Each row has a name. Each piece below is followed by the name of the row it came from, unless a question asks for something else. Each question is about the rows just above it.

Columns, left to right: M P Q X U G T W D
[ 67 145 101 127 115 141  84 155 152]  N
[105  95 118  90 131 121 126 104 124]  S
[127 155 146  84 101 152  67 141 115]  J
[ 55 115  67 152 141  84 133 101 127]  A
Put [ 55  67  84 101 115 127 133 141 152] back in order: which row is it?  A
After [145 101], its row goes on with  [127 115 141  84 155 152]
Which column holds [ 95 155 115] top down?  P
Which column holds [126  67 133] top down?  T
[ 67  84 101 115 127 141 146 152 155] is which row reordered?  J

Columns, left to right: danib Dopog Zuke reseg Fizan kega sasu riv Lem zira
[130  93 135 116 137 162 159 122 187 125]  H
[100 149 136 123 133 118 105 139 156  95]  E
[ 82 148 108 116 117 130 145 112 152 177]  C
[155 126  88 128 127 111 204 121 108 141]  F
[100 142 133 120  98 160 118 126 184 120]  V
[ 99 108 142 140 118 134 143 115 194 106]  B
[120 126  99 184 133  98 160 118 120 142]  Z
[142 143 134  99 140 118 194 108 115 105]  L
[165 153 136 107 122 113 169 126 116 186]  R
[148 140 115 117 139 126 148 137  83 136]  Y
[120 142 120 126  99 184 133  98 160 118] is which row reordered?  Z
Which row holds these entries in another order? [142 120 126  99 184 133  98 160 118 120]  Z
Which row holds these entries in another order? [142 133 120  98 160 118 126 184 120 100]  V
Put [140 142 134 105 115  99 108 118 194 143] back in order: which row is it?  L

Columns, left to right: pom lim Vir gal kikol kos ravo
[ 99 137 126 130 112  96 117] -> peg
[112 137 117 126 130 100  96] -> furi
[138 144 134 130 134  96  69] -> Rega
[137 144] is in which column, read top down?  lim
Which column holds this, read top down? [126 117]  Vir
Which column holds this, read top down? [130 126]  gal
Which row holds these entries in another order? [112 100  96 137 130 126 117]  furi

Columns, left to right: Buzi Zuta muke tebep rog Tumel
[173 165  83 172  86  92] -> Tukas
[126 144 144 131 142 132] -> leg
[155 145  93 149  99 105] -> Gen
[ 74  74 165  72 161 159] -> kel
[156 169  95 166  91  84] -> dof
[155 145  93 150  99 105] -> Zulan
[146 165  83  72 161 160] -> Futuf
Which row holds these entries in another order? [132 126 144 144 131 142]  leg
Go on from [172  86] to the end of its row.  [92]
After [155 145  93 150  99], its row goes on with  [105]
Go on from [ 93 149  99] to the end of its row.  [105]
[ 74 156 155] is in which column, read top down?  Buzi
Which column holds this, read top down? [ 92 132 105 159  84 105]  Tumel
The rest of the row after [156 169  95 166]:  [91 84]

Columns, left to right: non fulas Nuku vud tabof
[134 144 191  80 130]  bize
[144 125 159 103 114]  kimuf
[152 108 153 107 108]  pob
[107  96 128 123 173]  Niv
[113 134 140 168 163]  zopez
[155  98 116 209 120]  Fogu
[132 138 178  86 132]  rutel
[169 113 163 140 134]  Tud
[148 116 156 105 110]  duz
[148 115 156 106 109]  tumu
[113 134 140 168 143]  Zubu
[130  80 191 144 134] is which row reordered?  bize
[153 128 140 116 178 163] is in which column, read top down?  Nuku
The rest of the row after [148 115]:  [156 106 109]
[134 140 168 163 113] is which row reordered?  zopez
Which column holds this, read top down? [114 108 173 163 120]  tabof

Columns, left to right: Suve Konif gaki nibo
[171 136 196 157] -> Buti
[171 137 187 152] -> takiz
[137 152 186 171] -> tet
[137 152 171 186] is which row reordered?  tet
Put [171 186 152 137] back in order: which row is it?  tet
Put [157 171 136 196] back in order: which row is it?  Buti
The rest of the row after [171 137]:  [187 152]

Columns, left to right: duvud nik Soso nus girek sego Vok Loda
[121 100 102  84 127 124 140  59] -> lav
[ 72  49  90  79 177 149 110 140] -> pif
[100  92  82  66 115 127 136 134] -> toral
[124 103 104  85 126 123 141  58] -> pego
[126 105 105  86 124 123 142  57] -> rodi
[119  97 101  83 130 125 139  62] -> fas
[104  80  96  79 145 133 131  82] -> foza
[ 87  63  92  76 162 141 120 109] -> fuzi
[115  92 100  82 134 127 137  66] -> vata
[ 77 136 153  97 126  94  72  93] -> tulez
[ 96  72  93  77 153 136 126  94] -> guvif
After [136 153], its row goes on with  [ 97 126  94  72  93]
Which row holds these entries in another order? [ 72  77  93  94  96 126 136 153]  guvif
Which column holds this, read top down? [140 134  58]  Loda
Which column holds this, read top down? [177 115 126 124]  girek
[127 123 123 125 133 141 127] is in which column, read top down?  sego
Put [ 66 137 127 134  82 100  92 115] back in order: which row is it?  vata

Columns, left to right: Nofo sabok Zelu tis
[208 174  87 146] -> Rav
[100 110 143 119] -> sobip
[129 139 117 133] -> Nis
[208 171 144 125] -> Muran
[209 172  81 138] -> kaz
[209 171  81 138] -> petut
[128 138 122 130] -> gino
Which column holds this, read top down? [144  81  81 122]  Zelu
The rest of the row after [128 138 122]:  [130]
The rest of the row after [171 144]:  [125]
After [209 171], its row goes on with  [ 81 138]
Which column holds [110 139 171 172 171] top down?  sabok
Which column holds this, read top down? [100 129 208]  Nofo

Columns, left to right: tok vivif mar Zazi
[196 191 203  96] -> nese
[ 79  97  70 166] -> buvus
[171 156 165 106] -> Daras
[ 86 113  82 162] -> Moda
[176 157 170 113] -> zolaf
Which column holds [ 70 165] top down?  mar
Put [166  70  97  79] back in order: which row is it?  buvus

